Here is a tiny trained network, its code and every weight. The questions are about switching its units off for an input and a class, where a switched-off unit gives its printed mean instead of its output.

import numpy as np


def w(rows, s, z=0):
    codes = np.array(rows[::2]) - 128.0
    scale = np.full(codes.shape[1], s)
    scale[-1] = z or s
    return codes * scale


def f(y):
    return y / 2 * (1 + np.tanh(0.7978845608 * (y + 0.044715 * y**3)))


def log_softmax(a):
    a = a - a.max(-1, keepdims=True)
    return a - np.log(np.exp(a).sum(-1, keepdims=True))


def net(x, mask):
    res = np.array(x, float).reshape(1, 6) / 4 @ E
    y = f(res @ A[0][:, :-1].T + A[0][:, -1])
    res = res + np.where(mask, y, B[0][:, -1]) @ B[0][:, :-1]
    return log_softmax(res[-1] @ U[:, :-1].T + U[:, -1])


A, B = {}, {}
E = w([
[113,123,140,119],'x0',
[123,128,132,129],'x1',
[134,26,86,117],'x2',
[25,152,14,169],'x3',
[209,121,84,255],'x4',
[129,126,127,134],'x5',
],0.0064)
A[0] = w([
[130,201,128,72,199],'N1',
[81,128,145,72,56],'N2',
[152,107,197,130,50],'N3',
[185,113,158,145,19],'N4',
[152,11,90,130,93],'N5',
[56,147,74,147,69],'N6',
[96,126,124,34,139],'N7',
[131,128,112,176,135],'N8',
[252,126,221,82,90],'N9',
[115,109,178,196,214],'N10',
[91,168,139,66,97],'N11',
[143,229,154,132,156],'N12',
[174,103,200,133,12],'N13',
[132,155,60,130,3],'N14',
[82,169,51,162,23],'N15',
[103,102,95,2,150],'N16',
[99,141,84,139,48],'N17',
[150,67,94,97,115],'N18',
[146,54,124,90,97],'N19',
[95,112,160,171,73],'N20',
[197,140,94,214,141],'N21',
[177,90,212,110,21],'N22',
[168,99,168,99,74],'N23',
[75,124,154,131,93],'N24',
[212,162,149,81,71],'N25',
[123,194,84,118,90],'N26',
[99,134,136,57,68],'N27',
[133,163,103,103,59],'N28',
[88,155,99,137,131],'N29',
[94,131,108,125,170],'N30',
[98,189,189,85,181],'N31',
[140,80,73,159,49],'N32',
],0.011,0.0033)
B[0] = w([
[187,142,169,198,180],'N1',
[161,224,15,95,154],'N2',
[73,131,45,60,152],'N3',
[76,254,78,62,145],'N4',
[129,124,130,212,179],'N5',
[34,25,144,40,169],'N6',
[217,221,50,202,186],'N7',
[162,152,71,98,154],'N8',
[33,85,186,76,254],'N9',
[241,178,69,131,171],'N10',
[185,222,130,165,165],'N11',
[99,46,194,214,183],'N12',
[43,216,62,63,161],'N13',
[97,153,74,92,130],'N14',
[67,101,123,58,172],'N15',
[214,201,115,203,203],'N16',
[77,134,93,58,135],'N17',
[91,178,208,213,149],'N18',
[69,165,211,179,154],'N19',
[124,158,20,116,118],'N20',
[212,219,72,110,224],'N21',
[28,110,67,79,179],'N22',
[69,128,112,110,157],'N23',
[124,102,70,59,130],'N24',
[35,166,193,115,169],'N25',
[94,105,188,157,142],'N26',
[181,243,58,153,157],'N27',
[73,159,145,149,119],'N28',
[88,62,203,82,150],'N29',
[115,77,184,56,148],'N30',
[193,94,143,173,199],'N31',
[129,172,152,169,152],'N32',
],0.0052,0.0068)
U = w([
[214,173,96,160,123],'0',
[5,41,148,43,6],'1',
[125,65,204,255,214],'2',
[241,56,150,55,185],'3',
],0.0062,0.0023)

Each question gives the input, the list of numbers given to net, and the class t.
The units are the neurons (one row each of A and B). Each row of codes is followed by its name. A weight is (code - 128) times the scale printed after its matrix; where a second scale follows, it is the last column's (A, B and U).
mask holds one flag per neuron, in row order. A switched-off neuron (its flag False) gives its mean, the last column of its row in B, instead of its output. The means were averaged over made-up inputs and are rounded, as every weight is.
A unit's drop is (log p(t) with every unit on - log p(t) with that unit switched off) / (log p(t) with every unit on - log p(t) with every unit switched off).
The circuit of an input: a set's keep is (log p(t) with only the set's units on - log p(t) with every unit switched off) / (log p(t) with every unit on - log p(t) with every unit switched off). Starting from the 12 units with the biggest drops (on a tie, the unit counted first), units are removed one at a time, each time the one whose removal leaves the highest keep (on an exact tie, the one counted first), for as long as the keep stays at least 0.8.
circuit, biggest first: the units of the circuit, biggest drop first
most important unit: the unit with the biggest drop
k most important neurons: the k neurons with the biggest drops, biggest first
drop of u: that unit's drop, to one decimal
input [0,4,3,8,6,-4], class 1: most important unit : N6
input [2,-1,-8,2,-2,8], class 2: circuit, biggest first : [N12; N21; N1]
input [4,5,-5,-7,-3,7], class 1: circuit, biggest first : [N9; N22]
input [1,5,8,1,-5,-3], class 2: 3 most important neurons : [N21; N19; N18]
input [4,-2,1,-3,-6,7], class 0: circuit, biggest first : [N7; N16; N27]
input [-5,4,8,6,-8,5], class 0: circuit, biggest first : [N16; N7]
input [5,-5,7,7,3,-7], class 1: circuit, biggest first : [N6; N15]
input [0,-7,-3,-6,-3,6], class 1: 2 most important neurons : [N9; N22]
input [2,0,4,-4,0,4], class 1: drop of N9 : 0.2
input [-4,-8,-3,-5,-7,-8], class 0: drop of N7 : 0.3
input [-4,1,5,-8,-6,6], class 1: drop of N22 : 0.4
